[[ 1.61 -0.73  2.21  6.25]
 [ 0.88  0.34  0.59  5.06]
 [ 1.26 -0.58  2.71  4.85]
 [ 2.21  0.00 -3.01  3.00]
 [ 1.39  0.30 -0.78  4.86]]
->
[[-0.73  2.21]
 [ 0.34  0.59]]

[[ 3.92 -6.97  6.06 -4.43  3.92]
 [ 2.23 -3.85  2.81 -3.96  2.23]]
->
[[-6.97  6.06]
 [-3.85  2.81]]

[[-0.50 -0.90  1.25  2.34  2.05]
 [ 0.45 -0.83  2.30 -1.75 -1.21]
 [ 0.69 -0.60  0.19  0.02 -5.97]
 [-0.90  0.07 -1.70  1.10 -3.51]]
->
[[-0.90  1.25]
 [-0.83  2.30]]

[[ 1.22  6.17  1.57  4.80 -0.94]
 [ 1.44  5.96  1.59  5.01 -0.93]
 [ 1.62  5.36  1.81  5.19 -0.84]
 [ 1.10  6.10  1.36  4.73 -0.92]]
->
[[6.17 1.57]
 [5.96 1.59]]

[[-7.66 -7.32 -3.08  6.63 -4.56]
 [-7.38 -7.56 -2.29  6.78 -4.98]]
->
[[-7.32 -3.08]
 [-7.56 -2.29]]

[[ 5.17  3.33  4.55]
 [-6.57 -2.16  5.74]]
->
[[ 3.33  4.55]
 [-2.16  5.74]]
